Look-ups in named tables: a row name and a column name give one cell, copied from the table.

Table Bisot
,Rinuz,Zele,Fosavot,Safi,Gida,Seboge,Mup,Banabiv,Melekaz
Makenud,756,437,132,621,436,710,657,542,304
Funuv,758,493,616,329,484,575,647,640,372
Tis,757,729,404,474,725,454,379,146,586
Pusodib,758,512,580,404,376,568,708,613,428

Funuv, Melekaz => 372
Pusodib, Zele => 512
Pusodib, Safi => 404
Tis, Rinuz => 757
Makenud, Zele => 437
Makenud, Banabiv => 542
Makenud, Safi => 621
Funuv, Fosavot => 616
Funuv, Banabiv => 640
Tis, Seboge => 454
Makenud, Seboge => 710
Tis, Safi => 474
Tis, Fosavot => 404
Funuv, Safi => 329
Funuv, Mup => 647
Pusodib, Mup => 708
Pusodib, Melekaz => 428
Tis, Gida => 725
Funuv, Rinuz => 758

Zil =
         Rido  Bakeni  Sir  Vover  Zufog  Kimu
Nin       190     229  236    180    229   189
Zazelum   185     226  237    180    222   185
Nunob     196     229  234    182    231   194
Nug       208     247  233    179    248   205
Finubof   162     204  234    186    203   165
Gil       169     210  235    184    211   171
Tadat      78     139  239    196    147    96
Fav       228     250  223    189    246   223
Zer       233     247  213    199    243   227
Goro      234     247  212    200    246   229
Zirene     24      89  237    209     99    53

What is the Vover of Finubof in Zil? 186
What is the Vover of Gil in Zil? 184
What is the Rido of Nug in Zil? 208
What is the Kimu of Gil in Zil? 171
What is the Zufog of Nin in Zil? 229
What is the Zufog of Fav in Zil? 246
What is the Zufog of Nunob in Zil? 231
What is the Bakeni of Tadat in Zil? 139
What is the Sir of Gil in Zil? 235
What is the Kimu of Zirene in Zil? 53
What is the Sir of Nin in Zil? 236
What is the Zufog of Zirene in Zil? 99
What is the Bakeni of Zer in Zil? 247
What is the Kimu of Nug in Zil? 205

Table Duf
,Mobomar,Gumere,Mal,Tefun,Zikug
Goze,521,482,429,755,420
Keneti,369,386,800,639,495
Narobor,182,684,234,575,454
Zis,477,143,624,684,400
Bibevit,664,932,423,464,162
Muf,512,297,523,749,477
Tepaze,525,480,561,541,528

Gumere of Narobor = 684
Zikug of Zis = 400
Mobomar of Zis = 477
Tefun of Goze = 755
Mobomar of Muf = 512
Mal of Keneti = 800
Gumere of Tepaze = 480
Mal of Tepaze = 561
Gumere of Zis = 143
Mal of Zis = 624
Tefun of Narobor = 575
Mobomar of Keneti = 369
Row with the largest Mobomar: Bibevit

Kofa:
	Veriraz	Fene	Ragop	Rebi	Vad	Tuteso	Kifalef
Vunine	-5211	-3093	-1751	-714	-3839	-2178	317
Sovol	6032	-219	-1469	-2817	-2805	-2822	-345
Mel	-2893	-905	-947	-326	-4898	-1962	-3136
Kageze	-2696	-464	-405	-2117	-1362	-2737	-2087
Zesas	-3249	350	-943	-463	-118	-1341	-580
Fugivus	1591	-1824	-1601	-2345	-3059	-2060	324
Bav	-1130	-1075	-2149	772	469	-1286	292

Tuteso of Kageze is -2737
Rebi of Mel is -326
Rebi of Zesas is -463
Veriraz of Zesas is -3249
Fene of Fugivus is -1824
Kifalef of Fugivus is 324
Kifalef of Bav is 292
Ragop of Zesas is -943
Fene of Vunine is -3093
Tuteso of Fugivus is -2060
Veriraz of Fugivus is 1591
Ragop of Fugivus is -1601
Vad of Sovol is -2805
Ragop of Vunine is -1751
Fene of Mel is -905
Veriraz of Vunine is -5211
Which row has the largest Veriraz? Sovol

Zug:
,Kav,Nutafuz,Zus,Nin,Temodi,Redun,Nezag,Vifa,Zisoge
Luv,95,182,108,24,97,100,72,136,172
Nado,132,128,131,130,128,135,126,134,137
Sig,121,131,79,221,233,110,209,95,175
Defak,132,128,135,128,131,140,125,130,133

What is the Vifa of Sig in Zug? 95
What is the Nezag of Sig in Zug? 209
What is the Nutafuz of Luv in Zug? 182
What is the Nutafuz of Nado in Zug? 128
What is the Nin of Luv in Zug? 24
What is the Kav of Luv in Zug? 95
What is the Temodi of Defak in Zug? 131
What is the Redun of Sig in Zug? 110
What is the Temodi of Luv in Zug? 97
What is the Nezag of Defak in Zug? 125
What is the Nutafuz of Defak in Zug? 128
What is the Zus of Defak in Zug? 135
What is the Zisoge of Sig in Zug? 175
What is the Zus of Sig in Zug? 79
What is the Zus of Luv in Zug? 108
What is the Zisoge of Luv in Zug? 172
What is the Nezag of Luv in Zug? 72
What is the Vifa of Luv in Zug? 136
Which row has the largest Zus? Defak

Table Lomo
         Butureb  Gidovo  Zasizaf  Ruk  Pemoza  Sev  Nis  Bezo  Buz  Segido
Los           48     126       85  136       7   56   16   173  221     120
Mer          116     151      133  155      98  120  102   172  193     148
Taluz        117     146      131  149     101  120  104   164  182     143
Dusifa       116     152      133  156      97  120  101   173  196     149
Puluv        116     147      131  151      99  119  103   166  186     144
Nufofa       116     146      130  150     100  119  104   164  183     143
Dez           49     127       86  136       9   57   18   173  220     121
Gor           49     127       86  137       8   57   18   173  221     121
Mit          115     145      130  149     100  118  103   163  182     143
Leta          50     127       87  137      11   58   20   172  219     121
Bif           48     125       85  135       9   56   18   171  218     119
Gebarut      116     152      133  156      98  120  102   173  195     149

Gidovo of Mit = 145
Nis of Dez = 18
Nis of Taluz = 104
Nis of Bif = 18
Segido of Dusifa = 149
Nis of Los = 16
Sev of Puluv = 119
Gidovo of Los = 126
Pemoza of Dusifa = 97
Segido of Mer = 148
Butureb of Leta = 50
Buz of Gor = 221
Sev of Los = 56
Zasizaf of Los = 85
Pemoza of Puluv = 99
Buz of Nufofa = 183
Gidovo of Gor = 127
Bezo of Dez = 173
Segido of Gebarut = 149

Table Fefavet
,Mumesif,Fuvu,Sarule,Zuk
Mise,39,237,101,14
Limunot,111,136,123,92
Domil,114,132,125,96
Feti,116,127,123,100
Kezal,127,104,119,123
Nik,126,112,124,114
Limis,123,118,125,109
Tapovu,108,140,122,89
Lag,115,129,123,98
Tamak,122,122,125,104
Kimivi,105,143,122,88
Lig,123,114,123,112

Kezal, Mumesif => 127
Tamak, Fuvu => 122
Domil, Zuk => 96
Lag, Mumesif => 115
Tapovu, Zuk => 89
Tapovu, Sarule => 122
Feti, Zuk => 100
Limunot, Fuvu => 136
Kimivi, Fuvu => 143
Nik, Mumesif => 126
Tamak, Sarule => 125
Tamak, Mumesif => 122

Rafug.tsv
	Motise	Non	Liri	Mugum	Vukiv	Zor	Giri	Las	Dipibap
Fumitug	2793	495	2745	1094	2402	2511	-1110	2470	985
Liluv	1272	671	2249	1217	1241	1644	-84	1536	992
Zogur	717	8	552	2752	1359	44	1465	1035	2222
Kesi	-6150	8104	9808	-6438	-6154	9854	-8175	-6014	-6532

What is the Zor of Kesi in Rafug?
9854
What is the Dipibap of Fumitug in Rafug?
985
What is the Las of Kesi in Rafug?
-6014
What is the Liri of Kesi in Rafug?
9808
What is the Non of Fumitug in Rafug?
495
What is the Giri of Fumitug in Rafug?
-1110
What is the Dipibap of Kesi in Rafug?
-6532
What is the Vukiv of Zogur in Rafug?
1359
What is the Mugum of Fumitug in Rafug?
1094
What is the Giri of Kesi in Rafug?
-8175
What is the Motise of Fumitug in Rafug?
2793
What is the Motise of Zogur in Rafug?
717
What is the Zor of Zogur in Rafug?
44
What is the Vukiv of Liluv in Rafug?
1241
What is the Giri of Zogur in Rafug?
1465
Which row has the largest Non? Kesi

Table Favo
	Luv	Zir	Pil
Les	86	210	156
Tiv	158	208	79
Mim	213	179	67
Pegaben	56	75	213

Pegaben, Luv => 56
Tiv, Pil => 79
Les, Pil => 156
Tiv, Zir => 208
Mim, Pil => 67
Mim, Luv => 213
Les, Luv => 86
Pegaben, Pil => 213
Les, Zir => 210
Mim, Zir => 179

Rul.tsv
	Lovarig	Dup	Geki	Vur	Zotu	Fum	Mav	Zod
Nuz	4355	-6543	771	-6802	-6162	6283	-7039	1158
Kog	1743	5708	-5693	5396	5591	-5853	5065	-5498
Bovovem	3547	5073	-5318	2635	4842	-4915	3228	-5178
Mub	6316	-3810	-4512	-7093	-2565	3151	-7030	-3412

Bovovem, Dup: 5073
Bovovem, Lovarig: 3547
Nuz, Lovarig: 4355
Nuz, Geki: 771
Bovovem, Zod: -5178
Mub, Dup: -3810
Bovovem, Vur: 2635
Nuz, Fum: 6283
Kog, Vur: 5396
Mub, Vur: -7093
Nuz, Zod: 1158
Kog, Zod: -5498
Kog, Lovarig: 1743
Mub, Lovarig: 6316
Mub, Mav: -7030
Mub, Geki: -4512

Birevu:
         Rugafi    Dos    Luk  Sasibiv  Lekizir  Felesu  Raporo   Todi
Zukede    82494  71582  90509    15922    80079   89353   17128  81581
Sar       92043  56710  90752    17445    93275   89660   12758  93333
Mekobi     5416  95827  23322    24059     4882   32590   78771   4706
Gofep      6587  96227  24920    25218     4995   32802   76831   5145
Mukilu     7413  96946  27975    21421     5136   35802   75307   5031
Dibure     7058  95662  26315    23730     4659   33559   76130   4755
Gibaba    91459  58886  92325    15526    91901   91220   11910  90769
Sarezib   74835  79279  86918    17974    68118   86147   20899  72388
Pivul     10680  95415  30352    21168     6143   37860   71216   7697
Mavibut    7551  95451  27137    23805     5405   34089   75207   6276

Dibure, Raporo -> 76130
Mukilu, Lekizir -> 5136
Zukede, Todi -> 81581
Gibaba, Sasibiv -> 15526
Sarezib, Todi -> 72388
Mekobi, Rugafi -> 5416
Gofep, Todi -> 5145
Gofep, Raporo -> 76831
Gofep, Felesu -> 32802
Sarezib, Felesu -> 86147
Gibaba, Raporo -> 11910
Sar, Lekizir -> 93275
Sar, Luk -> 90752
Sarezib, Luk -> 86918
Sar, Rugafi -> 92043
Mavibut, Lekizir -> 5405
Pivul, Rugafi -> 10680
Mukilu, Dos -> 96946
Mukilu, Felesu -> 35802
Gofep, Dos -> 96227

